Known rows, with every step that occurs
G/H/P/W/E: [-212  -12  170   -2  320  165  159  136 -266 -149 -510 -171  371  -65
  -48 -123 -327 -137 -163 -214   88 -131  307 -377   84  139  178   88
 -275  -17  -75  148  195   25 -192   36   78  134 -285  112 -225   45
 -134   69   96  112  215  153 -280   25 -357  -47]
E/G/H/P/W: [-217   75  139  -95  280  184  158   -7 -265  -54 -371  -91  344    4
  -66 -133 -247 -231 -264 -197   45 -229  265 -276   68   57  115   48
 -295  161 -141   49  244  132 -172   79  108  -59 -147  157 -237 -120
 -214  115  108  227  173  182 -274  117 -390 -126]
X/F/H/Z/N/Q: [-207  162   17  -35  450  137  -46   78 -235  -28 -207   35  108  -39
 -192 -281 -291 -270 -183 -223 -137  -95  118 -259  104  104  306  166
 -322   24   74  261  195   94 -306  114  330  -55 -410   90 -293 -212
  -11   49  207  169  -59  170 -259   86   17 -141]
R/P/W/B/E/Z/N: [-176  -75   58 -166  354   98   13  167 -175   -2 -311 -177  357 -135
 -146 -254 -232 -194 -404 -286 -167 -229  125 -112  200  120   19   64
  -69  123 -191  239  326   44 -290   62  101  -47 -436  239 -133 -117
   24   17  215  197  243  113    9   71 -216  -60]
Q/R/P/W: [ -78   50  159   20  382  212   90  -95 -203 -182 -385 -254  178  -76
  -64 -273 -270 -443 -195 -127 -171 -248   23 -247  275  194   92  161
  -15  -23 -294   76  186  160  -84   90  223   49 -224  218 -173 -189
  130   30  155  157  155  235  -29  -96 -216  -55]
X/W/H/G/E/B: [-161    6   33   29  285  160   16   62 -211   74 -353 -180  339 -239
 -207 -104 -460 -177 -239 -320 -216    2  284 -134   81   52  164  201
 -240   70  139  183  197  -41 -254  104   37   84 -295  213 -207 -195
 -141  255  113   47  214   59 -107  133 -207  -21]
N/H/Q/P/W/E: [ -52  214   -1   92  278  177  217  121 -162 -303 -496  -11  246  -94
  -32 -271 -362 -392 -231 -198  -85 -183  243 -302  -23  171  207   75
 -303  101 -212   25  332  115 -115   -2  266  216 -273  262 -236 -138
  -59  -21   73  270   77  113  -79   62 -172 -100]
B/E/R/P/W: [-213  -55  198  -22  411   83  -32   14 -103 -250 -241 -117  249  -33
 -128 -222 -209 -190 -274 -163  -14 -270  119 -324  334   57   65   37
 -115   55  -47   98  299   11  -49  178  -32  -31 -379  224 -184 -201
  -57   99  202  164  266   10  -71  183  -17   87]
Z/N/R/P/W/H/Q/X/G: [-174  193   20 -110  332  118   71   72 -236 -183 -445   90  269 -169
 -162 -380 -276 -459 -228 -132 -248 -219  148 -280  184   20   96  279
  -46   93 -229  266  305  104 -137  -55  369  174 -356  221 -359 -186
   -6   -7   47  268   66  163   12  103  -12 -289]
X/Q/Z/N/R/P/W/B: [ -72   20   43 -116  315   77 -102  -51 -177   76 -314   93  266 -269
  -64 -319 -307 -335 -312  -85 -413 -208   12  -30  158  -89   62  267
 -126  102 -137  141  143  -78 -132   77  186  112 -366  164 -254  -97
  -19   42  117    7  123  208   44   43 -250  -83]
H/G/E/Z: [-205  -26  133    4  248  214   26  -27 -137  -21 -256  -85  261  -10
  -67  -29 -265 -167 -399 -333 -142  -87   73  -42  124   14  121  241
 -183   49  -25   53  176  -43  -78    0   29  -10 -184  262 -131  -55
  -64  109   25  197   53  146  -86  -46 -191   -7]
F/Q/Z/H/P: [-127  279  258  -33  491  253   58  148 -218   48 -365  -42   33 -132
 -141 -284 -353 -320 -296  -40 -208  -76  109  -77  159 -119  126  249
 -374  107 -107  157  118   -8 -251   59  225  -22 -411   78 -372  -67
   18  101    3   99   -4  149  -95   -3 -438  -88]
N/R/P/W: [ -63  116   96  -67  273  256   21 -162 -187 -254 -304 -146  259   -6
  -56 -169 -281 -403 -351 -143 -167 -236  185 -295  218  135  126  107
  -96   -1 -235    6  211  159 -125  167   99  121 -309  121 -264 -186
   16   40    3  210  200  226   18   26 -196  -20]
Z/N/H/P/W/F/B/E/R: [-269  -21   -4   11  395   43  130  176 -250 -159 -471   13  314 -212
 -264 -420 -277 -269 -206 -227  -11 -293  162 -516  214  -62  193  153
 -339  216 -112  265  219    9 -193   73  171  139 -394  222 -176 -213
   64   27   47  211  156   89 -164   89   -5 -316]
E/R/N/Q/Z/H: [-278   99  509  -86  393  192   -4  -35 -303 -168 -146   39   26 -115
  -25 -290  -36 -481 -162  -62 -183 -142  104 -166  265 -184   61  122
 -232  183 -174  106  345  -71  -34  111  204   21 -176   -4 -359 -117
 -216   34  219  137  -62  -61 -143  234  -94  -40]
H/Q/G/W: [ -24   85   95  -21  449  333  115  -12 -172 -192 -342  119  235 -109
  -59 -174 -237 -224 -211 -140  -68 -119  249 -150  -15   65  187  255
 -281   55  -10  -25  198  -55  -18   81  206   23 -179   84 -269  -53
   14  183   68  141   43  143  -44 -138 -217  113]
Z/H/G/W/F/B: [-132  -66  152    7  463  346  145  250 -318    4 -430  -91  234 -203
  -53 -199 -280 -124 -263 -314  -36  -46  287 -145  101  -56  199  198
 -286   44   61  177  220   26 -163   15  109  211 -367   72 -212 -175
  -23   67  104  126   13  135 -302   76 -143 -158]
X/R/P/W: [ -78  -59   54  -92  362  106  -12 -127 -168  -70 -269 -197  312  -55
  -77 -181 -278 -408 -265 -191 -228 -233   38 -278  242  164    3  160
    2  -63 -125  115  196  150  -95  209    8   64 -261  183 -250 -291
   61   64   92  111  361  298    0  -18 -196   55]
Q/N/H/G/E/Z: [ -70   36  147   57  222  234  -38 -103 -117 -207 -363   16  148 -150
  -43  -63 -211 -532 -266 -315 -281  -46   37 -188  169   18  141  138
 -408  142 -135  -10  245   31  -49   75  182   28 -221  238 -256  -72
  -55   -8   31  274 -112  187 -121  -59 -102 -103]
B/E/R/P/W/F/H/Q: [-290   23  187   52  484   79   51  132 -165 -265 -294  -15  345  -98
 -107 -315 -206  -93 -223 -165  -14 -266  172 -296  260   67  238  -18
 -275   -5   38  225  244  -16 -147  155   70  -63 -391  168 -196 -218
 -157   81  291  206  195  -51 -163  191   24  115]
Q/G/H/Z/N: [ -99   39   99   19  466  254  118  -71 -218 -194 -294  127  276  -67
 -142 -156 -274 -351 -149 -152  -24  -30  160 -228  123   10  141  311
 -318   42   -7  129  170  -24  -67   45  261   75 -210  130 -323  -59
  105  188   60   99  -82  220 -100  -71 -206 -154]
P/W/F/H/Q/Z/N/R: [-115  152   -9   -7  416   66  138  176 -219  -46 -348  109  429 -284
 -102 -355 -375 -280 -297 -205 -134 -140  249 -361   87  -53  421  147
 -360  -17  -66  290  -43  -99 -232   80  295   36 -352   59 -146 -162
   -2  147  184  103  -66  154 -139  139 -159 -142]
B/E/G/W/P: [ -82 -145   43 -115  304   80  -11  147 -122 -120 -256  -45  377  -83
 -112  -77 -281 -153 -447 -259  116 -314  155 -251  146  -70   79   51
 -349  109   50  -40  359   11 -106  228  -58  -51 -226  250 -114 -193
  -54  178  125  159  263   53 -214  124 -270   13]
R/N/H/G/W/F: [ -95   -8  127 -106  323  255   97   99 -314 -218 -406    4  329 -135
   36  -49 -148 -410 -409 -304 -103 -126  284 -231  110   98  174  104
 -342  188  -22  101  229  120 -181  113  179  215 -152   22 -258 -205
 -183   90  115  318   92   90 -135  -52 -122   55]
E/Z/N/Q: [-207   84  159 -173  195   86   13   36 -132  121 -103   38  125 -104
 -249 -269 -164 -394 -364 -212 -239 -258   56  -95  200  -88  137  154
 -188  173 -236   47  344   -5 -129   50  237  -85 -160  168 -206  -43
   -1  -47   98  139  -62   86 -129   70 -250 -175]
H/Z/N/R/P: [-187  158   42  -39  379  174  129  -12 -242 -224 -265   23  308   -6
 -199 -223 -190 -316 -321 -236 -157 -123  138 -118  155   12  129  251
 -179   -4 -180  139  250  -42  -27    6  149   78 -260  190 -245 -109
   74   46  -22  232   84  151  107  -71  -90  -77]
N/Q/X/F/B: [-206   99  186   92  328  148  -84  -21  -36   -8 -189 -103 -130  -77
 -146 -470 -199 -378 -230 -176 -143 -295  -58 -281  145  117  248  265
 -222   78 -107  -26  243  249 -134   74  432   39 -273  235 -229 -201
  -16  -87  296  126   31  145 -319   81  -29 -134]
X/P/W/E/R/N/H: [-158   97  110 -145  239   30  -22   67 -274 -169 -505  -88  279   42
  -27 -245 -341 -410 -353 -177 -112 -143  272 -396   77    1  130   74
 -150  113 -124  199  390   69 -145  169   94  153 -373  121 -297 -265
 -132  124  215  105  226   49 -229  368 -106 -150]
E/G/W/F: [-102   -3   15 -149  281  182   60  134 -180    5 -182    9  347  -94
  -46  -81 -295 -230 -441 -183   87 -275  238  -90  122 -118  286   53
 -340  121   -3  -32  260   39 -127  221   21 -126  -75   88 -119 -212
 -122  183  160  197  101  123 -353  149 -323  -59]
Q/G/W/B/E/R: [ -52 -200   47  -17  390  266  -34   -8 -143 -219 -240   19  243 -193
  -85 -150 -281 -220 -196 -129   50 -143  142 -215  169 -104  108  216
 -306  131   65   44  270 -109  -66  235   24  -21 -358  157 -223 -112
  107  246  160   70   95  120 -117   28 -223 -104]
Q/Z/N/H/P/W/B/E/R: [-136    7   31  -30  381   26   72   56 -189 -175 -358   50  240 -249
 -182 -349 -307 -283 -207 -196  -90  -98  102 -275  162 -150  106  256
 -363  196 -168  227  187 -214 -159   49  203   75 -508  236 -252  -68
   55   97   53  148   65   97   27   91 -162 -251]
Q/G/W/F/B/E/R/N: [-132 -139  133   62  543  236  -74   29 -197 -182 -286   72  294 -154
  -78 -242 -240 -266 -320 -136   79 -213  131 -300  194 -129  219  196
 -422  124  104   78  110  -25 -126  247   85  -10 -226   65 -200 -206
   38  241  216   58  139   63 -250   12  -89    6]
F/H/P/W/E/R: [-337  191  218   84  367  115  106  162 -224 -146 -510 -159  235  -66
 -139 -238 -220 -177 -103 -133   24  -86  274 -400  117  -52  233  -16
 -228  -32  -79  255   59   44 -233  122   92  -86 -388  128 -169  -78
 -180   48  238  146  221   72 -224  237 -301 -171]
Z/N/Q/P/W/F/B/E/R: [-305  -21   74   36  405  -24   64  218 -155   -4 -315   64  188 -232
 -158 -556 -220 -347 -295 -199  -49 -388  -26 -474  260 -107  171  181
 -211  207 -106  226  352   45  -61  -55  284   84 -338  238 -143 -149
   47  -41  270  110   61   -4 -219  195   32 -326]
H/P/W/F/Q/X: [-158  142   78   13  364   26  192  263 -163  -42 -563 -206  225 -186
  -37 -375 -313 -184 -300 -193  -45 -268  104 -318   92   20  296  187
 -256   39 -164  143   22   59 -137   22  227  -12 -292  208 -107 -122
  -30   11  201  216  278  184 -216  -13 -322 -142]
B/E/R/N: [-250 -118  292  -45  366   39  -45   81 -167 -276 -174  -38  211  -64
 -166 -173 -125 -312 -260 -164   -1 -279   89 -321  329  -49   27   65
 -155  143  -19   89  320   -9   -1  220  -59   -2 -253  178 -176 -195
  -69  164  220  172  166  -46  -84  118   21  132]
Q/G/H/P/W/E/R: [-149  -13  168   71  426  202  105  -30 -227 -284 -477  -12  251  -59
  -50 -157 -322 -256  -58  -88  104 -115  189 -356  114  -44  164  165
 -308   24  -38  116  124  -15  -54  111  158   51 -261  140 -345  -33
  -46  106  131  112  145  160 -237   66 -298 -176]
B/E/R/P/W/H: [-232  -45  213  -34  404   76   14   63 -105 -262 -255 -121  264 -108
 -137 -241 -228 -205 -233 -142  -47 -204  168 -298  333   38  116    7
 -189   32  -27  187  344    3 -132  175   14   19 -411  206 -236 -216
  -95   81  227  148  242  -33 -115  257  -71   27]
R/N/H/P: [-137   93  261 -105  285  193  110   31 -318 -293 -454 -128  160  -48
  -41 -119  -97 -496 -268 -196 -115 -171  195 -283  111   95   16   96
 -238  221 -225   43  290  189 -201  117  168  173 -158   92 -268 -146
 -125   35   43  318  180  121  -55  -91 -219   17]
Q/G/H/Z/N/R/P/W/E/B: [-159    7   63  125  468  281   85 -131 -299 -223 -383   80  426  -51
 -153 -223 -368 -285 -208 -212  -39 -121  247 -230   62   58  154  178
 -347   47  -79  182  170    8 -181   49  227  122 -242  183 -362  -50
   17  146   86  140   43  166  -45   10 -190 -129]
X/G/H/Z/N/R/P/W/E/B: [-233   82   52   76  295  250  -44  -33 -331  -78 -471  -27  448   10
 -143 -192 -389 -215 -274 -229  -82 -111  339 -210   99  117   85  200
 -168   28  -35  172  251  125 -201   -8  182  133 -260  202 -345 -105
  -95  174   53   97  114  181 -111  124 -103 -111]
Z/N/Q/P/W/B: [-176  -14   34 -126  263   39  129  235 -179   32 -331   -2  144 -270
  -91 -405 -212 -436 -263 -219 -144 -280   15 -333  160  -38   49  214
  -55  233 -206  201  449   63  -83 -108  321  118 -338  227 -157  -39
   88  -44  221  154   -8  107  -80  110 -184 -382]
F/H/G/E/Z/N/R: [-327  129  109   41  295  234    7  -38 -239  -52 -281   62  313  -52
 -177 -138 -251 -295 -290 -251 -187  -76  136 -252  171  -43  167  169
 -267   64  -20  267  131   19 -285   32  132  -20 -343  179 -214  -92
  -98  111   20  217  -78  144  -97   71 -138 -218]
F/B/E/R/N/Q/G/W: [-332 -101  286  149  519  281 -156  -76 -146  -97 -233  -12  174  -75
 -219 -381  -92 -259 -321 -171  -26 -263  115 -424  214  -24   74  161
 -376  193   42   52  196   88 -163  185  102    0 -292  142 -219 -194
  -41  159  224  -12  186  -34 -169   79  -43   65]
Z/H/G/W/B/E/R/N/Q/X: [-219 -170  264  -50  419  249   85  219 -341 -163 -354  -20  172 -263
   47 -277  -99 -224 -174 -334 -121 -150  142 -173  134  -72   -8  172
 -244  220  -27  216  464  -73  -83  -71  177  199 -421  191 -330 -137
 -232  -23  241  243  -15  -46 -183  193  -25 -166]
H/G/W/F: [ -84  -72   -2  -45  326  240  139  159 -172  -69 -394  -40  327 -149
    7  -42 -254  -78 -401 -334   20  -82  272 -129  110   27  311  206
 -259  -18  135   67  127  -10    2   67   76  113 -243   75 -157 -112
  -76  111  146  209  157  146 -214  -60 -183   19]
Q/P/W/H/Z/N: [-127  207   14    8  357   10  239  213 -166  -82 -467 -103  291 -194
  -33 -399 -337 -397 -300 -221 -120  -70  144 -306   95   25  166  177
 -170   82 -243  248  301   26 -122 -126  263  138 -347  258 -112 -108
   48   33  225  153  126  130  -69  163 -192 -328]

Rows
[-203   43  -29   58  372  -40  -19  185 -137  -99 -378 -153  135 -120
 -135 -423 -335 -207 -180 -263   -5 -274  -14 -305   62   82  211  146
 -256  130  -96  220  153  162 -300  107  282 -121 -502  384 -137 -281
  -78   28  388  307  189  194 -305  167  -33 -266] : Q/X/F/H/P/W/B/E/G
[-192  -18  264  -29  458  137  210  329 -405 -219 -427  -45  256 -247
   26 -416 -214 -281 -106 -230 -132 -201  153 -207   63  -10  -29   87
 -180  230 -202  272  511  -70 -115  -78  145  168 -407  207 -227 -141
  -90   35  248  238   15  -21  -82  157  -11 -126] : Z/H/Q/P/W/B/E/R/N
[-309   18  242   55  425  145   60   74 -273 -194 -474  -90  207 -182
  -52 -332  -77 -247 -105 -185  -76 -155  143 -445   87  -23   87   33
 -331  157  -48  282  161   63 -293   83  237  -60 -438  150 -272 -117
 -199   58  320  160  160   22 -134  165 -269 -163] : F/H/P/W/B/E/R/N/Q/G
[-196  144  162  -59  335  287   87 -125 -280 -183 -323   97  395  -20
  -33 -172 -199 -383 -271 -193 -146 -248  244 -215   82  140  135    5
 -372  148 -179   54  311  132 -122   77  210  -53 -140  118 -374 -133
 -271   57  116  309   37  148 -168   63 -206    9] : E/G/H/Q/N/R/P/W
[-158 -114    2   19  324  -46  -10   10  -72 -117 -245 -166  267 -132
 -111 -374 -252 -383 -262 -250 -149 -368 -137 -202  197   78  -13  200
  -56   59 -199  121  267  155  -81  129  122  -22 -320  462 -170 -336
  -10    9  294  246  326  218  -63   95 -115 -119] : Q/X/R/P/W/B/E/G
[-144   65 -103 -135  360  227  132  216 -248  -30 -405  173  330 -228
 -180 -185 -323 -351 -370 -237 -135 -186  248 -305  195   -7  242  214
 -353  216   36  258  242   42 -193   38  248  162 -329   88 -301 -173
   16   70  -26  286  -34  146 -128  -18 -131 -258] : Z/N/H/G/W/F/Q
[ -68  -78   28 -199  208   23    8  152 -259   41 -415 -209  284  -98
  -64 -334 -402 -205 -368 -300 -195 -136  183 -221   37   15   54  151
 -158  138 -132  220  494  -14 -260  108   60  106 -572  233 -200 -237
   48  148  215   22  140  134 -217  293 -206 -234] : X/P/W/B/E/Z/H
[-190   32   57  133  334  146  137   25 -196 -265 -507 -164  273 -136
 -133 -360 -293 -205 -211 -222    2 -242  224 -490  131   71  262   74
 -459  128 -119   81  157   86 -214  154  135  145 -369  227 -182 -252
  -38   25   60  192  255  115 -212   85 -136 -158] : N/H/P/W/F/B/E/R
[-279  157   87  -15  272   95  104   38 -293 -131 -400  134  444  -33
 -130 -401 -364 -280 -238 -219 -149 -231  237 -294   24  135  234  205
 -326   63 -209  226  360  -59 -172  -45  286  153 -307  193 -339  -31
 -178   30  120  184   13   88 -234  103  -63 -143] : G/H/Q/X/P/W/E/Z/N/R
[-206   60  189   -1  382  189  132  147 -284  -65 -533  -86  364 -196
   -6 -232 -308 -246 -205 -187  -70 -161  225 -399  162  132  275  102
 -467   58  -47  206  138   42 -220   54  192   40 -286   26 -267    8
 -121   70  140  152  104  187 -332  -75 -321  -62] : G/H/P/W/F/Q/N
[-352   55  136  141  522  245  -33  -81 -200  -92 -269   90  330   14
 -335 -410 -228 -190 -376 -205  -52 -282  126 -238  141   53   79  190
 -429  149  -66  144  205  127 -270   74  173   26 -367  239 -305 -175
  -44  113   61  136  159   61  -85  -19  -69   32] : F/B/E/G/H/Q/Z/N/R/P
[-162  -43   27  -35  379   86   45   -7 -192 -217 -174  218  378  -66
 -210 -197 -314 -256 -313 -213    4 -311  115 -249  143  -35   90  157
 -416  168  -22   84  320  -50 -105   82  117   36 -296  259 -339 -140
  -90  169   16  209  -11   56  -96   53 -111   12] : B/E/G/H/Q/Z/N/R
[-205  184   36   97  336   99  -35   61 -180 -194 -475    1  305  -17
  -78 -323 -338 -366 -249 -186  -80 -169  107 -261  149   70  112  318
  -93  -21 -169  162  188  117  -85  -93  342  116 -313  340 -302 -143
 -100   20  147  194  101  195 -146  165  -13 -248] : Q/X/G/H/Z/N/R/P/W/E
[ -64  -16  -41   -8  410  146    6  -59 -190  -97 -430  -60  344 -177
  -25 -211 -306 -490 -313 -256 -355 -221    3 -291  236  162  136  133
 -280   -5  -28  215  124  192 -112  175  166   87 -314  177 -397 -353
  -18  -32  107  242  262  292  -58  -82 -152  -14] : X/R/P/W/F/Q/N/H/G
[-119  -72  150 -132  374  181   35  166 -220  -41 -322 -260  302 -138
  -59 -236 -260 -176 -344 -280 -175 -178  159  -57  166  125    8   19
 -117   89 -198  197  368   54 -330   72   80    2 -467  224 -175 -152
  -22    0  209  174  194  114  -63  138 -262  -47] : R/P/W/B/E/Z/H
[-323  210  114  102  406   85   77   15 -174  -49 -227   63  215 -119
 -220 -393 -129 -405 -142 -218 -227 -104   42 -301  137   -3  183  230
 -264  -27  -76  269  158   38 -172    5  322  -27 -299  232 -238 -174
  -66   23  210  129  -37  134  -85  117 -115 -210] : F/H/Z/N/Q/X/R
[ -77  132  203  -65  343  194   95   83 -308  -96 -311   -8  278 -181
  -29 -313 -266 -348 -283 -259 -327 -191  138   11   94  -24  236   31
 -380   60 -307  103  299  -68 -180   53  222  -14 -259  124 -292 -125
  -97 -104  106  248  -74  117 -182   57 -151  -64] : E/Z/H/Q/N/R/P/W/F
[-170 -195   46  -49  289  121   83  153 -215 -170 -385 -124  409 -257
  -81 -209 -206 -235 -295 -366 -126 -157  255 -387  120   99   71   55
 -220  214  -48  244  222   -6 -148  112   82  116 -424  234 -147 -234
  -75  141  265  196  158   61   11  156 -117  -77] : P/W/B/E/R/N/H/G
[-252  209  247  -11  408  226   -2  -10 -200 -189 -349  -24  226 -128
  -45 -315 -208 -430 -249  -52 -219 -207  163 -272  353   26  263  -14
 -334  109 -143  185  225   72 -126  207  186  -96 -292   41 -314 -223
 -141   -7  218  264  117   68 -179  179  -83  -89] : E/R/P/W/F/Q/N/H
